Here is a tiny trained network, its code and every weight. The questions are about switching its units off for an input and a target symbol, where a switched-off unit gives its printed mean instead of its output.

import numpy as np


def w(rows, s, z=0):
    codes = np.array(rows[::2]) - 128.0
    scale = np.full(codes.shape[1], s)
    scale[-1] = z or s
    return codes * scale


def norm(h):
    return h / np.sqrt((h * h).mean(-1, keepdims=True) + 1e-5)


def f(y):
    return np.maximum(y, 0)


def softmax(a):
    e = np.exp(a - a.max(-1, keepdims=True))
    return e / e.sum(-1, keepdims=True)


def log_softmax(a):
    a = a - a.max(-1, keepdims=True)
    return a - np.log(np.exp(a).sum(-1, keepdims=True))


def net(x, mask):
    ids = ['γεθμξστφψω'.index(c) for c in x.split()]
    T = len(ids)
    res = E[ids] + P[:T]
    r = norm(res)
    for j in range(3):
        rows = slice(4 * j, 4 * j + 4)
        q, k, v = (r @ M[0][rows].T for M in (Q, K, V))
        z = softmax(np.where(np.tri(T) > 0, q @ k.T / 4**0.5, -1e9)) @ v
        o = O[0][rows]
        res = res + np.where(mask[j], z, o[:, -1]) @ o[:, :-1]
    y = f(norm(res) @ A[0][:, :-1].T + A[0][:, -1])
    res = res + np.where(mask[3:11], y, B[0][:, -1]) @ B[0][:, :-1]
    return log_softmax(norm(res)[-1] @ U[:, :-1].T + U[:, -1])


Q, K, V, O, A, B = {}, {}, {}, {}, {}, {}
E = w([
[107,170,20,182,177],'γ',
[117,203,128,149,118],'ε',
[20,140,70,59,114],'θ',
[167,146,159,83,170],'μ',
[126,114,156,121,102],'ξ',
[124,193,125,201,101],'σ',
[182,149,153,161,7],'τ',
[149,72,83,184,127],'φ',
[120,187,142,100,63],'ψ',
[64,190,147,112,30],'ω',
],0.018)
P = w([
[151,118,2,175,8],'0',
[124,122,32,135,16],'1',
[118,142,65,132,28],'2',
[122,144,86,133,30],'3',
[108,145,102,122,35],'4',
[102,143,120,122,34],'5',
[90,146,137,104,44],'6',
[91,136,150,103,39],'7',
[80,128,161,97,46],'8',
[73,123,170,88,48],'9',
[71,112,182,89,39],'10',
[65,108,184,91,46],'11',
],0.0049)
Q[0] = w([
[213,137,88,178,59],'H0',
[141,117,100,150,136],'H0',
[116,169,245,134,148],'H0',
[185,108,50,103,94],'H0',
[122,125,151,89,119],'H1',
[111,117,143,165,106],'H1',
[65,145,158,164,154],'H1',
[127,128,196,172,117],'H1',
[115,132,140,108,28],'H2',
[83,238,135,55,60],'H2',
[109,176,139,140,87],'H2',
[112,148,190,37,94],'H2',
],0.013)
K[0] = w([
[186,160,169,141,168],'H0',
[150,87,146,114,136],'H0',
[59,123,109,189,70],'H0',
[137,133,184,66,231],'H0',
[169,149,192,139,114],'H1',
[162,135,162,188,58],'H1',
[142,143,137,127,134],'H1',
[145,87,92,35,209],'H1',
[186,81,198,82,132],'H2',
[147,205,186,1,202],'H2',
[147,144,150,156,200],'H2',
[107,118,216,88,162],'H2',
],0.013)
V[0] = w([
[29,110,131,170,128],'H0',
[160,107,107,194,108],'H0',
[170,171,66,54,166],'H0',
[206,121,163,114,102],'H0',
[47,128,120,155,92],'H1',
[214,137,191,103,220],'H1',
[169,144,151,124,29],'H1',
[23,103,121,228,60],'H1',
[91,139,140,169,62],'H2',
[83,172,104,215,147],'H2',
[254,189,82,148,244],'H2',
[114,143,107,93,123],'H2',
],0.0076)
O[0] = w([
[158,116,1,170,111,147],'H0',
[152,137,173,132,161,130],'H0',
[155,114,182,93,178,140],'H0',
[147,75,202,69,106,104],'H0',
[175,94,213,96,133,182],'H1',
[145,99,17,162,70,2],'H1',
[139,151,73,160,187,228],'H1',
[123,113,177,68,183,196],'H1',
[180,101,121,170,106,115],'H2',
[92,111,153,124,21,64],'H2',
[114,93,233,71,151,148],'H2',
[156,74,168,141,114,162],'H2',
],0.0066,0.0065)
A[0] = w([
[70,144,124,72,11,89],'N0',
[105,242,132,94,107,69],'N1',
[93,109,66,168,162,69],'N2',
[100,28,81,108,160,131],'N3',
[72,201,123,128,189,46],'N4',
[85,225,151,190,140,153],'N5',
[125,79,5,24,139,101],'N6',
[2,102,72,151,79,254],'N7',
],0.0092,0.0038)
B[0] = w([
[167,193,51,172,212,188],'N0',
[154,73,54,54,83,239],'N1',
[227,207,248,64,130,149],'N2',
[143,23,68,92,36,158],'N3',
[180,115,161,73,68,209],'N4',
[44,50,158,140,166,254],'N5',
[16,4,7,238,161,184],'N6',
[130,155,255,145,197,217],'N7',
],0.0068,0.0073)
U = w([
[167,162,191,56,186,138],'γ',
[75,101,144,43,55,73],'ε',
[70,90,66,119,185,163],'θ',
[158,96,81,70,205,42],'μ',
[183,153,123,177,206,116],'ξ',
[73,125,144,201,90,132],'σ',
[186,170,126,133,69,253],'τ',
[177,37,109,117,97,99],'φ',
[147,170,49,54,65,144],'ψ',
[93,247,101,129,136,77],'ω',
],0.013,0.0035)

Each question gives the input, a string of symbols that net reads in full, and the target symbol t.
The units are the heads (4 rows each of Q, K, V and O) and the neurons (one row each of A and B). Each row of codes is followed by its name. A weight is (code - 128) times the scale printed after its matrix; where a second scale follows, it is the last column's (O, A, B and U).
mask holds one flag per unit, heads first, then neurons. A switched-off unit (its flag False) gives its mean, the last column of its rows in O or B, instead of its output. The means were averaged over made-up inputs and are rounded, as every weight is.
A unit's drop is (log p(t) with every unit on - log p(t) with that unit switched off) / (log p(t) with every unit on - log p(t) with every unit switched off).
The circuit of an input: a set's keep is (log p(t) with only the set's units on - log p(t) with every unit switched off) / (log p(t) with every unit on - log p(t) with every unit switched off). Starting from all 11 units, units are removed one at a time, each time the one whose removal leaves the highest keep (on an exact tie, the one counted first), for as long as the keep stays at least 0.8.
units of the circuit, in order: the units of the circuit, biggest drop first
most important unit: the unit with the biggest drop
top k neurons: the k neurons with the biggest drops, biggest first
which heads matter: for each layer, one digit per head in row order, 1 if its drop is at least 0.15 and else 0, layers parted by /
drop when u is switched off: that unit's drop, to one decimal
input θ σ μ μ τ σ θ θ θ τ σ μ, target θ: most important unit	H1
input θ ε ε σ τ ψ ξ, target ξ: units of the circuit, in order	(H2 N1)
input ω θ θ ξ γ μ ψ τ σ ε μ, target μ: which heads matter	111
input ξ θ ε θ φ σ ω, target ω: which heads matter	001
input ψ ξ ψ ψ, target ψ: which heads matter	001
input σ ψ μ θ, target γ: units of the circuit, in order	(H0 H2)
input θ θ θ φ ε, target ε: units of the circuit, in order	(H1 H2 N1)
input θ θ σ θ σ θ γ, target γ: which heads matter	011
input θ μ θ ω φ σ, target γ: which heads matter	001
input ψ σ φ ξ σ μ ε μ, target μ: which heads matter	011
input ω σ γ φ ε θ θ θ θ ε θ ψ, target ψ: which heads matter	011
input ξ μ ψ, target γ: which heads matter	101
input ψ θ τ μ σ, target γ: which heads matter	101
input θ γ θ ψ ξ, target ξ: top neuron	(N1)
input σ μ ω ε σ γ τ, target γ: which heads matter	101
input ψ ε ω θ μ μ φ ω, target ω: drop when H1 is switched off	0.7
input ω ψ ε σ θ φ μ τ φ τ σ, target ε: drop when N0 is switched off	0.2
input φ ω ψ γ, target γ: drop when H2 is switched off	0.1
input ω θ ψ ψ ε, target ε: drop when N5 is switched off	0.4
